Below are the code and all the weights of a small trained network. Each question names an input and a class and asks about switching units off, where a switched-off unit gives its printed mean instead of its output.

import numpy as np


def w(rows, s, z=0):
    codes = np.array(rows[::2]) - 128.0
    scale = np.full(codes.shape[1], s)
    scale[-1] = z or s
    return codes * scale


def norm(h):
    return h / np.sqrt((h * h).mean(-1, keepdims=True) + 1e-5)


def f(y):
    return y / 2 * (1 + np.tanh(0.7978845608 * (y + 0.044715 * y**3)))


def log_softmax(a):
    a = a - a.max(-1, keepdims=True)
    return a - np.log(np.exp(a).sum(-1, keepdims=True))


def net(x, mask):
    res = np.array(x, float).reshape(1, 2) / 4 @ E
    u = 0
    for l in range(3):
        y = f(norm(res) @ A[l][:, :-1].T + A[l][:, -1])
        res = res + np.where(mask[u : u + 5], y, B[l][:, -1]) @ B[l][:, :-1]
        u += 5
    return log_softmax(norm(res)[-1] @ U[:, :-1].T + U[:, -1])


A, B = {}, {}
E = w([
[35,252,190,6],'x0',
[90,123,253,176],'x1',
],0.0042)
A[0] = w([
[162,132,176,158,173],'0.n0',
[178,137,37,162,2],'0.n1',
[123,222,49,88,83],'0.n2',
[125,55,236,254,110],'0.n3',
[141,197,116,86,54],'0.n4',
],0.0079,0.00072)
B[0] = w([
[88,130,204,174,146],'0.n0',
[182,149,115,156,191],'0.n1',
[86,107,146,144,196],'0.n2',
[79,119,112,96,253],'0.n3',
[172,11,97,99,160],'0.n4',
],0.011,0.0057)
A[1] = w([
[194,203,93,24,196],'1.n0',
[107,43,51,91,61],'1.n1',
[149,144,1,172,3],'1.n2',
[45,68,226,65,235],'1.n3',
[7,131,79,101,30],'1.n4',
],0.0065,0.00036)
B[1] = w([
[126,17,130,236,133],'1.n0',
[99,75,182,28,189],'1.n1',
[191,255,184,157,179],'1.n2',
[246,196,93,202,255],'1.n3',
[203,17,92,199,194],'1.n4',
],0.0053,0.0062)
A[2] = w([
[134,194,154,134,252],'2.n0',
[154,197,136,96,177],'2.n1',
[96,51,107,165,102],'2.n2',
[134,103,203,167,244],'2.n3',
[144,34,97,4,42],'2.n4',
],0.011,0.002)
B[2] = w([
[254,3,8,148,194],'2.n0',
[195,202,117,179,176],'2.n1',
[114,202,164,118,219],'2.n2',
[115,186,141,85,213],'2.n3',
[93,87,112,123,255],'2.n4',
],0.0096,0.0053)
U = w([
[208,164,70,169,228],'0',
[35,252,180,146,98],'1',
[31,46,93,70,4],'2',
],0.016,0.0024)

Each question gives the input, the list of numbers given to net, and the class t.
The units are the neurons (one row each of A and B). Each row of codes is followed by its name. A weight is (code - 128) times the scale printed after its matrix; where a second scale follows, it is the last column's (A, B and U).
mask holds one flag per neuron, layer by layer. A switched-off neuron (its flag False) gives its mean, the last column of its row in B, instead of its output. The means were averaged over made-up inputs and are rounded, as every weight is.
A unit's drop is (log p(t) with every unit on - log p(t) with that unit switched off) / (log p(t) with every unit on - log p(t) with every unit switched off).
The circuit of an input: a set's keep is (log p(t) with only the set's units on - log p(t) with every unit switched off) / (log p(t) with every unit on - log p(t) with every unit switched off). Starting from the 12 units with the biggest drops (on a tie, the unit counted first), units are removed one at a time, each time the one whose removal leaves the highest keep (on an exact tie, the one counted first), for as long as the keep stays at least 0.8.
circuit, biggest first: the units of the circuit, biggest drop first
most important unit: the unit with the biggest drop
top k neurons: the k neurons with the biggest drops, biggest first
drop of u: that unit's drop, to one decimal
input [2,6], class 0: circuit, biggest first : [2.n0]
input [-3,1], class 1: top 2 neurons : [0.n3, 2.n0]
input [7,0], class 2: top 4 neurons : [1.n2, 0.n4, 0.n0, 0.n1]
input [-1,1], class 1: top 3 neurons : [0.n3, 0.n0, 0.n4]
input [-2,3], class 1: top 2 neurons : [0.n3, 0.n0]
input [5,2], class 0: top 2 neurons : [0.n3, 1.n3]
input [0,4], class 1: top 3 neurons : [0.n3, 1.n2, 1.n4]
input [1,8], class 0: top 3 neurons : [1.n3, 0.n2, 2.n0]
input [1,-6], class 2: top 2 neurons : [0.n4, 1.n3]
input [2,8], class 0: top 2 neurons : [1.n3, 2.n0]
input [0,3], class 1: top 2 neurons : [0.n3, 1.n4]
input [6,-2], class 2: drop of 0.n4 : 2.1
input [3,8], class 0: drop of 2.n0 : 0.5
input [-8,2], class 1: most important unit : 1.n3
input [6,-1], class 2: drop of 0.n4 : 2.5
input [-1,2], class 1: drop of 0.n0 : 0.3
